Here are made-up things, facts about them, and rows of numbers that follow some of those facts. Name the thing behind each unnamed row.

There are 2 kinds of fact about the things: τ, φ.
τ: belongs to class; φ: points at
{AV, Q, L, AX, AR, AK, X, AM, AA} τ 906
{F, AO, A, H, BH, Y, BF, I} τ 990
{Z, T, D, BA, AQ, W, AN, M} τ 881
{AG, AT, AE, B, O, AJ, BC, S, K, C, G, BK, N, AZ, AF, BB, AP, AY, AL, AW, AH} τ 652
{BE, BG, AS, U, R, BI, AI, J, P} τ 486
{AB, E, V, AU, AD, BD, AC} τ 191
AV φ AY
Z φ BC, AI
T φ F, H, R, BH, AU
D φ BD, Q, BA
A φ F, AR, P, I
AT φ N, AM, AL
L φ E, BC, AZ, AO, BH
AX φ AQ, AO
S φ BB, BE, AI, AO, AL
K φ G, BG
AS φ BG, AZ, AU
BK φ O, F, AE, AO
AB φ AY, AQ, AI
AK φ BD, G, BG, AW, C, AG, BA
X φ AY, AP, AA, BE
AF φ BF, Y, C
W φ AI, AZ, U
V φ O, H, BE, AI
AN φ AO
J φ O, B, BE
AH φ E, AL
AC φ O, AY, AP, AJ, AL
M φ BF, BI, BE

Named rows:
[1 -5 -10 13 -11 11 32 -8 -8 -15 2 21 23 7 0 3]: B
[28 -15 24 10 30 47 -27 -41 -8 -5 -36 -14 4 -2 9 1]: J
[-11 7 -35 5 11 -24 19 -12 11 25 -5 -33 -9 25 13 18]: AR
[-50 -1 56 4 8 -24 17 -12 -10 1 -16 1 -44 4 27 -10]: A
[-34 -4 47 -12 -8 -17 15 1 -9 2 -5 -9 -31 11 8 -26]: I
[12 -15 -21 4 -20 4 24 24 13 33 -6 -61 -18 -31 -18 25]: AK
[7 10 3 17 -25 0 43 30 -5 -13 5 4 7 -23 9 24]: G
[12 24 31 -5 5 37 -27 24 18 -12 -17 -37 -6 -22 22 19]: BG
[0 0 -4 14 -27 6 33 11 -8 -13 4 16 21 0 -1 10]: AG
[-13 16 -13 -7 8 8 -26 16 -46 14 10 -14 2 -22 -50 -6]: BD
[10 -37 -34 11 -28 21 -39 39 -5 36 -18 -4 -9 7 -32 -29]: D
[-15 24 -11 -1 41 4 -15 17 -22 -14 18 -13 -16 -10 -34 4]: AU
[22 -5 18 4 -5 -50 34 24 -7 -20 -11 23 43 8 10 15]: AT
[-22 -25 -10 23 0 8 21 -15 -1 -9 -14 46 12 -28 11 31]: BK
[-2 7 -28 14 -14 -8 -51 15 12 28 6 16 -31 0 6 -26]: AQ
[-4 33 22 -4 11 45 -33 -7 2 -9 -20 -20 12 20 16 9]: R
[33 -25 -22 -15 2 -8 -55 26 3 36 16 23 -44 32 13 -4]: Z
[-10 2 -34 -3 6 -2 23 -27 24 23 -2 -34 -3 21 -14 6]: AA
[7 3 -7 10 -19 -2 24 5 -12 -10 6 20 22 2 6 6]: BB
[-26 3 35 -19 -18 -18 7 -7 -11 -10 6 -17 -25 6 13 -40]: Y
[12 15 27 11 51 -23 -12 -10 -12 6 6 1 15 -28 -64 -16]: AC
[-16 -3 21 -16 -17 -18 7 -26 -11 -18 8 -23 -28 1 24 -48]: BF

Which thing is each row?
Some rows may be things named above.
[-24 -12 -50 -17 -7 -24 -27 -49 37 31 -1 -14 -5 -29 -2 27] | AX
[24 -17 4 2 58 0 -15 -25 -51 17 8 3 -24 -21 -21 10] | V
[3 15 -7 9 -30 0 34 6 -11 -19 12 11 20 -5 16 5] | C
[7 -18 -35 16 -18 15 -37 49 4 28 -11 -1 -20 14 -17 -33] | BA
[9 32 30 -10 26 -19 -31 -13 -8 40 42 12 -21 -32 -39 11] | AB
[-14 -25 -64 -39 20 -10 -6 -11 36 -4 7 -18 -6 17 -8 26] | L
[-15 -31 -62 -38 17 -12 -6 -22 41 -8 1 -20 -11 6 -9 27] | L
[-49 -30 16 -29 -23 -12 -26 -22 6 -4 -11 7 -19 -32 -5 -20] | AO
[-6 -1 -32 -3 8 -12 20 -27 21 22 -1 -31 -4 21 -7 5] | AA
[-52 -30 15 -35 -19 -11 -26 -28 7 -7 -10 11 -24 -29 3 -22] | AO
[-11 -15 -31 25 34 12 -33 29 20 -4 -8 15 -46 22 14 -15] | T
[-6 20 -10 -13 31 -18 -28 6 -21 -16 10 -11 21 -5 -39 -14] | E
[6 -22 8 23 2 10 34 -9 -12 -4 -7 30 16 -6 -6 13] | O
[-39 -16 27 -25 -1 -3 11 -2 1 -18 -6 -4 -22 15 -5 -30] | BH
[-18 -36 -53 -2 -8 -6 -82 -1 25 10 -9 28 -20 -36 5 -12] | AN
[34 -22 -46 15 -2 3 -37 -7 -5 -12 2 -2 -30 -4 30 -53] | M
[-13 -32 -59 0 -6 -7 -72 -4 27 3 -12 29 -20 -42 11 -9] | AN
[15 15 26 -19 28 50 -30 25 30 -34 -9 -28 -13 -10 19 28] | AS
[-17 29 -10 -2 40 4 -13 13 -25 -17 21 -8 -8 -9 -26 0] | AU
[-12 24 -9 -3 31 -7 -16 7 -32 4 13 -15 4 -9 -31 -10] | AD
[-10 -9 -44 -9 -6 -2 14 -9 6 34 -10 -36 0 21 -22 9] | Q
[18 -3 13 18 -19 7 42 44 9 -26 6 -1 -8 -49 14 35] | K
[6 -24 2 26 4 14 46 -7 -17 -5 -8 25 14 -1 -6 16] | O
[30 -15 -20 -15 12 5 -47 35 10 19 15 19 -50 22 16 -10] | W
[8 -9 -23 -10 -9 21 34 22 4 -45 22 18 15 17 3 20] | AZ
[31 -2 21 -2 21 47 -30 -43 -8 -3 -22 -21 6 -1 16 -17] | BE
[6 2 4 20 -25 5 46 29 -1 -13 9 9 8 -24 3 20] | G
[7 19 26 13 54 -29 -18 -11 -6 8 8 -2 18 -28 -66 -14] | AC
[25 26 42 -24 7 26 -44 -10 -6 27 -5 0 -6 24 34 29] | AI
[-1 -1 -28 -3 4 -38 14 -13 16 21 -8 -37 7 21 -2 17] | AM
[8 32 23 19 -12 3 42 -7 30 8 28 33 31 -4 -34 -8] | AY
[6 40 11 -8 -2 32 -37 -25 -1 -9 -16 -21 16 10 28 -9] | BI
[29 -35 4 -8 -8 -21 15 -21 -5 -8 5 42 25 -18 10 22] | S
[-33 -17 39 -17 3 -2 15 -10 -10 -4 -10 -9 -35 18 4 -26] | H
[-15 1 -26 4 9 -18 17 -14 11 29 -9 -33 -11 23 12 15] | AR
[2 -18 -35 14 -17 16 -40 46 -3 30 -14 0 -19 13 -10 -31] | BA
[30 -36 0 -8 -12 -21 10 -23 -8 -8 -2 40 18 -22 15 25] | S
[17 20 -19 12 -38 -5 28 -14 -15 -28 27 2 15 -16 40 -8] | AF
[1 -14 -35 14 -16 12 -40 42 -1 24 -12 -1 -16 16 -14 -29] | BA
[-1 16 -4 6 14 -18 27 -31 61 46 18 -31 -6 2 -37 -3] | AV
[17 -12 -13 5 21 -4 27 -58 39 26 6 -27 -3 -4 -31 -14] | X
[4 0 -7 -7 -20 11 19 16 -7 -14 15 23 16 24 3 15] | BC
[28 23 38 -27 10 22 -43 -17 -9 26 -7 -1 -3 28 33 30] | AI

Now the same things, written a new way:
Known rows:
[-3 1 0 14 -4 44 19 -10 -4 15 5 25 24 47 -22 63 -66 18 -13 9 20 49 35 10]: AO
[12 43 11 47 -1 45 -1 60 3 -42 -35 22 32 39 35 -14 47 -20 -1 -16 5 39 -50 -44]: S
[3 -10 -14 34 -5 38 -15 7 -8 -28 -33 2 4 11 55 -38 54 -16 17 22 19 6 -42 -6]: AL
[14 40 12 22 2 41 -7 51 -2 -37 -27 6 30 16 33 -33 58 -23 2 -33 10 14 -51 -40]: AH
[9 -33 -23 -39 -6 -19 -22 1 -18 -41 10 22 32 -13 36 13 34 13 -1 24 25 20 22 6]: E
[29 17 26 6 9 -22 21 48 6 -40 -30 17 15 -10 71 18 -6 -57 -6 -35 26 8 -24 -41]: M
[21 12 -26 -12 -4 -24 -31 20 -4 1 -29 -22 -8 -16 3 25 5 -3 -5 30 0 52 25 21]: R
[34 39 27 14 8 -20 22 24 5 -15 -7 18 28 -3 38 23 33 -44 -10 -41 28 5 -10 -25]: T
[13 -30 -21 -42 -4 -24 -25 -2 -16 -40 12 17 30 -16 35 -2 46 11 1 10 27 5 16 12]: AU
[5 -3 -10 19 -4 31 -18 -6 -9 -14 -17 -13 4 -1 43 -43 60 -6 17 8 25 -7 -39 16]: AG
[21 9 -26 -11 -4 -22 -34 21 -3 0 -30 -23 -11 -16 5 27 -3 -6 -6 31 -3 55 26 20]: U
[1 -20 -16 30 -5 35 -17 -1 -9 -23 -30 -6 -2 4 57 -43 52 -15 18 23 20 -2 -40 9]: AJ
[0 -28 -19 25 -6 33 -18 5 -8 -30 -37 -7 -6 0 69 -42 46 -25 21 25 17 0 -41 -5]: AP
[3 -6 -16 32 -5 32 -16 -4 -9 -16 -23 -7 1 5 49 -38 57 -6 18 21 23 -1 -40 10]: N
[7 5 -8 4 -4 30 -19 -6 -6 -14 -17 -18 9 -5 42 -42 59 -10 17 -2 22 -8 -40 15]: C
[27 -51 -53 29 -2 -8 18 0 4 -27 -14 -11 16 0 0 -7 -41 10 11 9 22 -15 40 -12]: AM
[13 -10 2 -45 4 -16 -12 64 -3 -52 9 26 36 -12 65 32 -1 -24 -4 -14 15 38 -36 -44]: AB
[22 49 20 -26 15 30 -16 28 2 -25 -2 -25 36 -11 1 -44 67 -20 3 -52 16 -12 -49 -20]: K
[29 -51 -53 22 -1 -11 17 0 3 -25 -8 -18 18 -4 -4 -18 -39 11 12 -6 25 -14 38 -7]: Q
[9 19 -4 21 -4 31 -17 -7 -7 -8 -11 -11 20 6 24 -39 60 2 13 -6 22 -5 -41 16]: AZ
[7 -41 -28 -41 -5 -21 -24 2 -18 -44 11 22 30 -15 51 8 33 9 3 23 25 14 16 3]: AD
[28 -9 24 4 -4 -27 22 -10 6 0 -10 2 -3 -12 53 -11 28 -42 0 -10 30 -11 22 21]: BA

Rows to name:
Some rows may be things named above.
[32 47 27 68 3 8 24 39 6 -6 -6 25 34 43 -3 66 45 -14 -12 -25 29 42 12 -27] | AN
[1 -21 -18 43 -5 36 -13 16 -7 -31 -41 7 -1 11 64 -36 43 -25 17 28 15 8 -41 -14] | O
[28 -52 -53 21 0 -11 19 -1 4 -23 -10 -18 21 -4 -8 -18 -34 10 12 -5 23 -15 39 -5] | Q
[26 -56 -55 29 -2 -10 18 7 3 -35 -20 -12 12 -3 14 -12 -56 3 14 9 24 -12 38 -20] | AA
[29 32 26 25 8 -18 23 48 5 -31 -22 22 25 1 58 37 14 -49 -10 -32 26 16 -16 -39] | Z
[31 37 27 12 12 -20 21 40 5 -27 -15 19 25 -3 53 26 20 -49 -10 -39 30 9 -15 -35] | W
[30 36 26 22 7 -17 22 46 6 -31 -20 22 23 0 57 33 12 -49 -9 -34 26 16 -14 -38] | Z
[30 39 26 9 11 -19 22 39 7 -28 -16 19 27 -5 50 27 22 -49 -10 -40 28 9 -20 -36] | W
[26 -57 -46 29 -2 -9 17 8 3 -32 -21 -12 11 -4 12 -13 -52 3 13 9 20 -11 38 -19] | AA
[27 37 -5 -36 1 -26 -38 7 0 6 -8 -28 7 -19 -15 -10 27 -7 -6 -19 3 40 7 26] | BG
[15 47 12 58 -2 44 1 52 1 -27 -20 22 35 43 4 -16 57 2 -5 -20 12 34 -43 -39] | BK
[20 3 -26 -14 -4 -23 -33 27 -2 -8 -36 -22 -11 -17 14 24 -9 -12 -4 31 -2 56 22 18] | BI
[25 -13 20 50 -4 -22 21 -9 6 -4 -21 23 -6 5 62 27 20 -34 -4 23 29 9 33 12] | AQ
[29 18 26 2 9 -22 21 49 6 -37 -31 18 16 -9 66 21 -6 -54 -6 -35 27 6 -21 -42] | M
[33 38 27 -10 18 -23 19 18 5 -17 -6 4 29 -12 42 -4 31 -52 -8 -47 31 -8 -19 -21] | D
[14 41 14 -4 2 35 -12 39 0 -37 -19 -15 31 -2 29 -43 55 -26 7 -42 14 0 -50 -32] | AF
[-2 0 4 16 -4 42 18 -13 -4 14 3 25 22 49 -28 63 -68 20 -13 9 20 52 36 10] | AO
[12 -23 -1 -42 1 -17 -16 64 -3 -53 3 24 36 -15 70 23 -17 -35 -2 -12 10 33 -34 -43] | AC
[34 23 -32 -28 37 -15 18 31 6 -32 3 -27 37 -16 -24 -32 -14 -1 -2 -49 23 -18 -3 -38] | AK
[19 5 -27 -17 -4 -23 -32 27 -3 -7 -35 -21 -13 -17 12 20 -10 -14 -3 34 -4 57 22 19] | BI
[9 16 -1 -6 -5 24 -19 -9 -8 -10 -9 -23 14 -8 30 -46 64 -11 16 -20 23 -10 -44 21] | G
[30 -40 -45 4 19 -5 19 64 5 -52 -37 -10 31 -8 36 -8 -79 -34 7 -39 10 -10 -7 -44] | AV
[32 33 -42 60 9 35 26 55 6 -33 -5 21 39 42 -23 52 -15 20 -11 -28 18 8 32 -44] | AX
[1 -19 -17 41 -4 36 -12 14 -5 -34 -38 6 -3 13 67 -41 46 -20 18 29 17 12 -41 -13] | O
[15 -17 -29 -13 -4 -21 -30 54 0 -30 -48 -18 -17 -15 53 29 -44 -31 -2 36 -17 58 13 -15] | BE
[-1 -45 -15 13 -5 28 -16 30 -5 -47 -47 -9 -14 -9 77 -41 17 -43 24 25 15 -1 -50 -32] | AY

